cols: Y L Q Z V U S
[ 94 109 147 108  73 143 194] -> gef
[ 94 109 147 108  73 143 142] -> ver
[112 160  88 125  98 132 136] -> bopu
[116 192 115 128 147 128 153] -> vubib
[124 101 205 144 139 126  81] -> periv
[116 192 115 128 137 128 153] -> bupo
[135 174 138 146 105 135  88] -> piga
present: [142 143  73 108]  no
col: [109 160 192 101 192 174]  L
col: [108 125 128 144 128]  Z
present: [ 73 108]  no
present: [192 116]  no
col: [ 94 112 116]  Y
present: [135 105 146 138]  no

cols: J E T N R C K A
[128 128 139 125 152  96 136 107] = Ruke
[146 105 150 208  81  59 175 147] = Betak
[128 128 139 125 152  96 109 107] = zufi
col: [139 150]  T
present: [152 125]  no
present: [128 127]  no
present: [128 139 125]  yes

cols: D H G B
[137  91 155 117]  far
[158 129 130 155]  tar
[110 119 136 124]  tig
[111  68 153 112]  Riba
[137  87 155 117]  suguf
[ 97  78 152 101]  Baleb
[155 170 103 145]  Kipen
[184 140 107 109]  puzub
[ 78 127 125 126]  Kop
[131 153 105 129]  gisuz
[111  91 164 128]  Posi
present: [164 129]  no
present: [155 117]  yes
present: [111  91 164 128]  yes
col: [107 125 105 164]  G
col: [131 111]  D

cols: keruv lut vogu Dezoz naku Teba Limas vusus rugip
[112  68 142 169 118  91 170 119 182] = zasu
[164  97 158  85 184 135 107 178 163] = voko
[154  80 169 155  88 186  69  96  96] = Sakel
[ 82 106 106 165 124 169 126 157  93] = lonav
[166 152 141  91 144 104 153 179 136] = Palu
[104 119  75  79 155 137 181  70  97] = Sepa
[118 110 127 174 169 172 181  83  94] = Nizu
[144 136 177 180 187 127 159 143  98] = Dor
present: [166 152 141  91]  yes
present: [166 152]  yes
col: [127 177]  vogu
present: [106 106]  yes

cols: loz pifav Luru buna Gogi gegon
[107 188 128  68 149 182] -> vumo
[152 128 104 103 117 144] -> Pupe
[119  99  96 112 137 156] -> Banan
[162 124  95 132 161 122] -> borez
[152 128 104 100 117 144] -> naf
[119  99 119 112 137 156] -> funes
asked: [152 128 104 100 117 144]  naf
present: [100 117 144]  yes
col: [ 99 124]  pifav
present: [128 104 100 117]  yes
present: [ 95 124 162]  no
present: [137 112]  no
col: [112 132 100]  buna

cols: Votal pagun mak Senuv bem Vigan
[ 88 156 111  63 108 138] = vun
[132  85 180 191 150  99] = koru
[156 155  58  58  90 153] = Kipo
[ 89 145  94  48 110 121] = tepin
[118 142 108  80 123 126] = ruz
[140 155  98  68 111 149] = bog
[208  98 156 190 179 122] = vatup
present: [111  64]  no
present: [ 98 156 190 179]  yes
col: [108 150]  bem
col: [111 180  58  94 108]  mak

cols: Guka zes zaz gafi mela Mana Pimem Fizev Tuzib
[159 157 126 149 148 143  79 154 123] = Nek
[119 191 119 179  85 117 125 161 164] = neda
[107 109 153 125 120 104 179 107 130] = Nud
[133  55 173  89 168 159 166  97  76] = zokag
[154 160 104 159 125 133 105 149 126] = Zodu
[139 176 114 158 116 117  85 119 130] = Ren
[124 130 122 148 102 129 153 135 146] = diza
[139 176 114 158 116 117 125 161 164] = Nula
[130 125 137 135 137 134 128 129 116] = suval
present: [119  85 117 116 158]  no
present: [109 153 125 120 104]  yes
present: [119  85 117 116]  no
col: [179 125  89]  gafi

cols: bapo mitid zuv dubek Kipa nes toz
[143 131 111 114 141 139 122] : linoz
[143 131 111 114 141 170  72] : vipok
[143 131 111 114 103 170  72] : Ketem
col: [122  72]  toz
present: [114 103 170  72]  yes
present: [131 111 114]  yes
present: [131 111]  yes
asked: [143 131 111 114 141 170  72]  vipok
col: [170 170]  nes
col: [72 72]  toz

cols: F X M W P
[ 97 105 117 116 148]  lomef
[110  96 117 122 156]  badim
[ 68 108 120 106 150]  rek
[ 73  78  94  83 170]  ketep
[103  83 108 113 160]  zoror
[ 91  87 104  99 156]  nid
[140 101 117 134 137]  rep
[ 75  80 101  85 175]  Loke
[ 81  68  90  78 176]  Kem
present: [103  83 108 113 160]  yes
col: [113  99 134]  W
present: [101 117 134 137]  yes
present: [94 78 73]  no
col: [156 150 170]  P

cols: zotez tov Nov dala sis ral devok
[114 130 136 146 162  96 165] -> rufiz
[172 125 164 146 192 105 185] -> dova
[107 130 113 146 129 100 165] -> keb
col: [164 113]  Nov
present: [162  96 165]  yes
present: [125 164 146]  yes

cols: Mipe Navad bamuv gov kov fumil Mez vagu
[ 83  91 133 166 147  85 141 115] = rem
[164 114 133 158 113  89 164  91] = kogak
[ 83  91 123 166 147  85 141 115] = Didi
col: [114  91]  Navad
col: [164  83]  Mipe
col: [133 123]  bamuv
col: [158 166]  gov

cols: nefo Zakof kezat ziv
[ 81 107 174  72] -> belo
[130  76 193 164] -> sotiz
[156 143 171 121] -> dadi
[123 114 147 130] -> zun
[129 143 149  98] -> Zok
[131 138 139 113] -> folu
[156 143 183 116] -> Seto
[ 76  99 136  92] -> gafa
[130  77 193 164] -> Ziro
[122 114 147 130] -> turad
[ 93  81 108 158] -> Tafik
[116 102 116 152] -> Kezad
col: [ 76 143 114 143 138 143  99  77 114  81]  Zakof
present: [ 98 149 143]  no
col: [156  76]  nefo
col: [130 158]  ziv

cols: maz Segiv kot senu Bebo dipep gog tik detu
[133 156 168 151 108 130 154 125 101] = pagu
[106 142 163 157 143 132 151 137  81] = velo
[104 130 119 129 156 124 120 124 135] = Fiv
[139 107 113 115 115 147 164 121 129] = gom
[128 182 163 210 108 108 157 130 145] = gelis
[127 202 171 128  94  87  95 115 140] = nizif
[149 115 130  95 109 148 117 128 121] = faz
[105 173 151  65 119 123  60 126 138] = somu
[163 151 161 122 124  76  84 128 136] = bif
[123 110 128 129 171 117  70 142 118] = Sodu
present: [105 130 119]  no
col: [95 65]  senu

cols: kuzo sizo zub vit vipud tuk busen gaku sudo bepob
[170 158 138 118 115  94 178 120 194 161] -> vez
[ 87 179 106 107 132  73 126 143 180  90] -> pevat
[ 56 149 131  71 128 147  95 130 137  77] -> povi
[146 164 163  71 112 122 170 108 197 146] -> Ponu
[111 125  89 190 111  73 143 174  99  92] -> nuda
[ 72 161 116 100 105  79 148 163 153  66] -> gegi
[192 131 110 190 133  85 158 129 148 176] -> zela
[ 71 132 135  88  87 106 158 156 124  64] -> Tameb
col: [178 126]  busen
col: [178 126  95 170 143]  busen
present: [ 94 178 120 194]  yes
col: [164 125 161 131 132]  sizo

cols: sed baso mola Lonom Ruli zugun Dilab
[150 104 149 139 127 133 114] : Sabig
[132 118 128 146 112 134 119] : kolu
[114 119 139  87 146  85 103] : butur
[136 116 124 135 173 149  89] : fatus
[138 136 103 161 140 139 110] : vub
[138 126 127 134 138 127 115] : zitel
[160 115 126 167 133 147 101] : Vav
[174  93 110 109 139 135  61] : tef
[137  99 153 141 145 133  98] : Muto
col: [103  89 110 115 101  61  98]  Dilab
col: [139 127]  zugun
present: [146 112]  yes
present: [127 134 138]  yes
col: [136 138 138 160]  sed

cols: tapu duvep Ter dop nev
[141  91 112 147 126]  dib
[ 62 101 188 135 125]  fupe
[ 93 144  74 153  96]  Teran
present: [101 188 136 125]  no
present: [ 92 144]  no
present: [ 91 112 146]  no
present: [ 62 101 189 135 125]  no
col: [147 135]  dop
present: [112 147 126]  yes
present: [135 188 101]  no

cols: dolup mero nodu vofuz
[ 63 129 138 162] -> sevup
[ 93 132 157  91] -> Dud
[ 90 144 207 162] -> vifog
present: [ 90 144 207 162]  yes
col: [132 144]  mero
present: [138 163]  no

cols: figet kib nidut Tige Dafe Rivo ledem Rega
[126 143 138 146  53 107 186 135] : fum
[126 143  97 146  53 107 186 135] : botat
[151 193 163 119 149 153 176 186] : Tuz
[127 131  98 159 151 178 175  86] : kad
present: [107 187 135]  no
col: [ 53 149 151]  Dafe
present: [186 135]  yes
present: [ 97 146]  yes
col: [126 126 151]  figet

cols: Mobi Gabud sodiv pog nopu Vuzep komog muka
[114 132 130 159 119 140 157  92] -> Duvik
[123 134 138 140 121 140 152 114] -> deguv
[183 110 177 136 116 135 161 114] -> kufu
[137  97 108 160 120 113 123  79] -> Vikad
[102 138 121 149 126 138 146 107] -> zoput
[189 105 173 127 121 127 143 126] -> lonim
present: [123 134]  yes
present: [134 138]  yes
present: [160 114]  no
present: [127 121 127 143 126]  yes
present: [138 140 121 140 152]  yes
col: [130 138 177 108 121]  sodiv
col: [123 183]  Mobi

cols: binuk ravig Fem sived vek zinep terat suken kefu Vapi
[149 153 147 142 107 111  81 116 145  99] = Mefu
[ 97 181 163 114 162 176 150 125 118  77] = Suvir
[114 179 172 146 129 169 134 141 173  67] = Lidu
[131 155 107 110 184 158 171  93 154 115] = Nemaz
[183 109  99 124 113  88 141 141 120 188] = Naso
[137 155 110 153 111 127  91 146 117 110] = mase
col: [171 141  91]  terat
present: [171  93 154 115]  yes
col: [111 176 169 158  88]  zinep

cols: biv Dabos Nibu Delep
[142 136  55 141] : zefad
[142 131  55 141] : sepe
[116 134 155 137] : tega
[146 132 142 145] : Sobak
[140 128 122 138] : Lelus
[130 125 155 126] : ruk
[140 128 122 129] : dadu
col: [130 140]  biv
col: [141 141 137 145 138]  Delep
col: [137 145 138 126]  Delep
col: [137 145 138]  Delep
present: [128 122]  yes
present: [140 128 122 129]  yes

cols: mibu pafa Gaka gozi Tam Sipu Vabo
[146 134 152 154 203 162 169] -> Genon
[142 129 150 165 199 168 160] -> sukez
[ 91 108 151  78  91  70 130] -> kon
[162 122 117 184 180 181 139] -> Zugos
[163 126 131 177 188 187 146] -> nuri
present: [165 199 168 160]  yes
col: [168  70 181]  Sipu
col: [168  70]  Sipu

cols: vos mobem deteg ruzen zikov nize ruv
[126 114 131 111 127 145 106]  gute
[104 124 156 143 175  57  93]  rigeb
[118 118 157  91 108  83  79]  mebe
[128  65 134 132 148  85  97]  fuvif
col: [145  57  83]  nize
present: [ 83 108  91 157 118]  no
col: [108 148]  zikov

cols: nufa nofa magas kob zolu Mevu Lituk
[ 65 127 133 157 100 147 124] -> libov
[129 106 121 138 138 158 107] -> Kitu
[111 151 197 111  64 104 116] -> Tev
col: [106 151]  nofa
present: [ 65 127 133 157 100]  yes

cols: segu ropu Zene kote Robeg Bep kep
[ 98 117  95 105 152 119 104]  koma
[158 102 143 178  76 106 137]  Fal
[103 133  86 113 144 116  97]  res
[141 186 133 125 131 150 130]  vumud
[118 184  84 120 138 129  94]  poti
[ 91 116 118  76 179 141 123]  pira
[139 128 107 162  94 103 110]  foz
[105  68  97 136 121  91 105]  sor
[ 98 117  95 105 152 160 155]  tokud
[139  74 189 124 131 142 175]  zuf
[152 114 168 146 109 135 158]  Rav
col: [ 76 144 131 138 179]  Robeg
present: [186 141]  no
present: [186 133 125 131]  yes
col: [103 141 118  91 139 105]  segu

cols: muzu kunum gaz Vop nik fave
[131 167 108 144 123 135]  zik
[158  81  85 100 131 147]  gufan
[114  81  85 100 131 147]  ton
[ 87 149 133 145 169 123]  zorar
[114  81  85 100 131 154]  Betu
present: [144 123]  yes
present: [ 85 100 131]  yes
present: [147 131 100  85]  no
present: [131 100  85]  no
col: [149  81]  kunum
col: [131 158 114  87]  muzu
col: [108  85  85]  gaz

cols: Vap posuf sak vorod ridu nunu
[ 68 109 201 118 154 158]  Zek
[157 130 117 162 110  73]  sufut
[ 68 109 201 178 117 153]  dut
col: [118 162]  vorod
present: [201 178 117]  yes

cols: bepo vikaz tikef lemo kol Feguf Feri Zipem Bulu
[119 128 116 136  90 163  74 135  80] -> nirim
[105 140 149 120 111 128 149 174 140] -> zef
[140 137 161 128 125 129  87 103 131] -> duf
[160 137 161 128 125 129  87  90 161] -> luget
[140 137 161 128 125 129  87  90 161] -> tek
col: [ 74 149  87  87]  Feri
present: [105 140]  yes
col: [116 149]  tikef
col: [120 128 128]  lemo

cols: sadif pum Tiron maf Bopi Dama tob piruv
[125 104 120 107 128 116 106 117]  Sulof
[144 136 132 141 130 158 119 149]  ligi
[109 146  82 146  86 114 153  99]  togut
[119 143  96 144  99 127 142 115]  luvun
[124 142 102 143 105 132 138 121]  fule
[114 145  87 145  92 119 149 105]  Pofe
[172 127 171 138 165 193  91 188]  mebi
[158 134 122  91 108 149 106  73]  zukar
[133 111 120 103 123 124 104 108]  Redom
[160 135 122  90 107 150 105  71]  zeza
[154 130 121  94 111 145 106  80]  mipa
[176 125 177 137 170 200  87 196]  modug
col: [146 144 143 145]  maf
col: [71 80]  piruv
present: [125 177 137 171]  no
present: [134 122  91 109 149]  no
present: [141 130 158 119]  yes
col: [109 119 124 114 172 158 133 160 154]  sadif

cols: galos Renam Vogip Nadoz Fima
[179 127 110 118 141] : Nin
[191 126 124  94 120] : Kebon
[177 125 127 141 154] : teke
col: [120 154]  Fima
col: [124 127]  Vogip
present: [126 110 118 141]  no
present: [126 191]  no
col: [110 124]  Vogip
col: [141 120]  Fima

cols: Pivev Namam pere Lavo Nuzum
[131  68  83 180  90] : rame
[117 129 109 180 109] : Let
[164 139 147  89 133] : konu
[130 176 152 164 191] : nalof
[112 175 109 150 124] : fareb
[164 139 147  89 193] : Vetog
[180 114  56  83 127] : kek
col: [164 150]  Lavo
col: [139 176 175 139 114]  Namam
present: [ 90 180  83]  no
present: [ 83 180  90]  yes
col: [180 180]  Lavo

cols: Guvu ruvos bas Tafop
[174  90 137 151] = Deze
[153  99 105 115] = fusum
[189 138  99 127] = mizag
[141 136  67 119] = Dav
[198 101 160 151] = tosa
[156  90 129 148] = Lirig
[162 102 102 141] = vumu
[144 153  75 113] = Logap
[180  89 135 151] = fesef
[145  90 135 147] = vom
[153  99 105 141] = bupu
[140  98  70 137] = Bozu
col: [138 136 101  90 102 153]  ruvos
col: [148 141 113 151 147 141 137]  Tafop
col: [198 156 162 144 180 145 153]  Guvu
col: [137 105  99  67 160 129]  bas
col: [105  99  67 160 129 102  75 135 135]  bas
col: [189 141 198 156 162 144]  Guvu

cols: lolo beg puza vava kidig Dar gos dilet
[157 116 104 120 167 156 152 156] = masi
[142 116 104 120 167 156 152 156] = baz
[157 116 104 120 167 156 152  88] = Molu
[106 139 136 127 126 107  76  88] = Sopus
[139 133 147 139 107 133 167 111] = zive
[154 121 119 131 164 165 175 141] = sefu
[141 122 112 125 160 166 132 152] = zokug
[155 117 125 133 144 155 203 154] = geb
[ 99 135 134 123 103  95  65 124] = novub
[140 115 120 126 129 139 183 161] = fik
[109 125 113 114 127 112  90 135] = Gan
[ 99 138 130 122 110  95  53 126] = Seve
present: [114 127 112  90 134]  no
col: [142 157 106 139 154 141 155  99]  lolo
present: [164 165 176]  no
col: [117 135]  beg
present: [127 113  90 135]  no
col: [175 132]  gos

cols: neba robik vomi Sig bul Kulif fabes
[156 152 136 119 104 157 123] -> befuv
[131 126 120 121 120 144 136] -> dufas
[136 112 135 114  97 148 129] -> Bufek
[153 133 130 112 107 188 118] -> Sikod
[134 121 137 114 102 168 124] -> lep
[131 126 120 121 120 174 110] -> zalu
[127 114 127 139 161  96 133] -> kini
col: [118 124 110 133]  fabes
present: [144 120 121]  no
col: [121 114 112 114]  Sig
col: [104 120]  bul
present: [114  97]  yes

cols: bosut vivu Vusu Lirid liduf rim petat niru Zokab
[ 86  89 139  73 136 141 196 190 123] = zib
[ 86  89 139  73 136 141 196 104 123] = Duven
[ 86  89 139  73 117 141 196 104 123] = Zoru
present: [139  73]  yes
present: [136 141 196 104 123]  yes
present: [ 89 139]  yes
present: [141 196 104]  yes

cols: giv dob Boma ded Mupug Sovak Mifep
[107 127 188 144 198  70  85]  Zipu
[118 167  94 183 142 128 172]  domek
[140  89 160  84 154 160  96]  soza
col: [128 160]  Sovak
present: [144 198]  yes
present: [118 167  94 183 142]  yes
present: [118 167]  yes
present: [ 89 140]  no
present: [107 127 188 144]  yes

cols: rul vivet Nuba vefo kos palak gune
[108 151 159 145  93 153  81] : Fovo
[129 120 116 132 143 151 113] : roge
[118 124 112 129 139 200  88] : Retu
[118 124 112 129 139 129 115] : kezen
col: [108 129 118]  rul
present: [112 129]  yes
col: [108 129]  rul
present: [112 129 139]  yes
col: [151 200 129]  palak
present: [132 143 151 113]  yes

cols: mag Dugis dil Vade Povu Kela Nudit
[155 184  79 130  86  98 147] -> rine
[163 179 162 130  74  77 124] -> Dise
[144 124 111  96  60 166 166] -> didum
[130 145 146 115 106 122 145] -> munav
[130 145 146 115 103 124 143] -> zazer
[114 116 152  97 128 138 139] -> tiled
[130 145 146 115 103 124 135] -> Kige
col: [ 79 162]  dil
col: [ 74  60 106 103 128 103]  Povu
col: [ 77 166 122]  Kela
col: [163 144 130]  mag
present: [124 144]  no
col: [115  97]  Vade

cols: zipe Kizod Pir naz dogeg Basa
[125 119 176 210 173 164] -> bifi
[130  88  89 127  89 148] -> sigim
[120 117 188 165 184 131] -> Lodif
present: [125 119]  yes
present: [127  89]  yes
present: [ 89 128  89 148]  no

cols: mebod nepam bosa Rus Pezi memip Tetiz ridar
[ 65  62 114 107 115 111  77 134] -> simuk
[172 139  94 145 112 115 189 122] -> Leta
[ 59 117  74 154 171 134  63  46] -> zabap
[178 173  99 134  93 103 193 110] -> tutoz
col: [112 171]  Pezi
col: [145 154 134]  Rus
col: [122  46 110]  ridar

cols: Moko vofir Did fufi sur
[127 117 168 182 173] : gid
[128 146 163 184 171] : Nol
[131 153 151 191 159] : sakud
[129 127 152 188 154] : madog
[130 170 140 193 152] : lavu
[122  71 175 164 163] : geg
[126 205  95 164 123] : Sisop
[120  98 103  83  85] : felo
[125  94 179 165 172] : Bada
col: [205  98]  vofir
col: [140 175]  Did

cols: Pufan Relu siv Ruzut
[135 159 153 154] : sofe
[102  55  80  93] : vebu
[139 159 143 131] : makif
present: [159 152]  no
col: [153  80]  siv
col: [154  93]  Ruzut
present: [ 93  80  55 102]  no
col: [ 80 143]  siv
present: [135 159 153]  yes

cols: Nazab susi Gibun kezu Raloz mepov mif felad nuse Vome
[129 122 123 113 112 114 159 142  66 128] -> gub
[124 151 129 123 133 137 111 121 107 130] -> Bipiz
[141  84  87 164 103 110 143  96 133 142] -> rar
[124 108 156 109 126  97 172 157 207  92] -> Nime
[138 148  77 132  78 128 130 105  75 148] -> vemid
[117 161 151  92 129 128 144 154  76 118] -> Vudub
[129 130 131 117 115 113 150 142 158 105] -> dab
[129 176 135 124 155 162  72 126 128 137] -> kebu
[130 190 119 126 145 170  70 120  63 141] -> Pati
[120 195 118 121 139 159  69 123  84 139] -> vunok
[122 149 136  90 105 111 187 169  75 103] -> Bobal
col: [122 151  84 108 148 161 130 176 190 195]  susi
present: [123  84 139]  yes
present: [150  92 129 128]  no
col: [124 126]  kezu

cols: muta Vomik Neno Rapa
[ 54 122 128 101] : Puzef
[165 161 137 151] : kipul
[186 107 153 128] : roso
[ 54 124 128 101] : nupa
present: [ 54 123 128 101]  no
col: [151 128 101]  Rapa
col: [101 151 128]  Rapa
col: [165 186]  muta

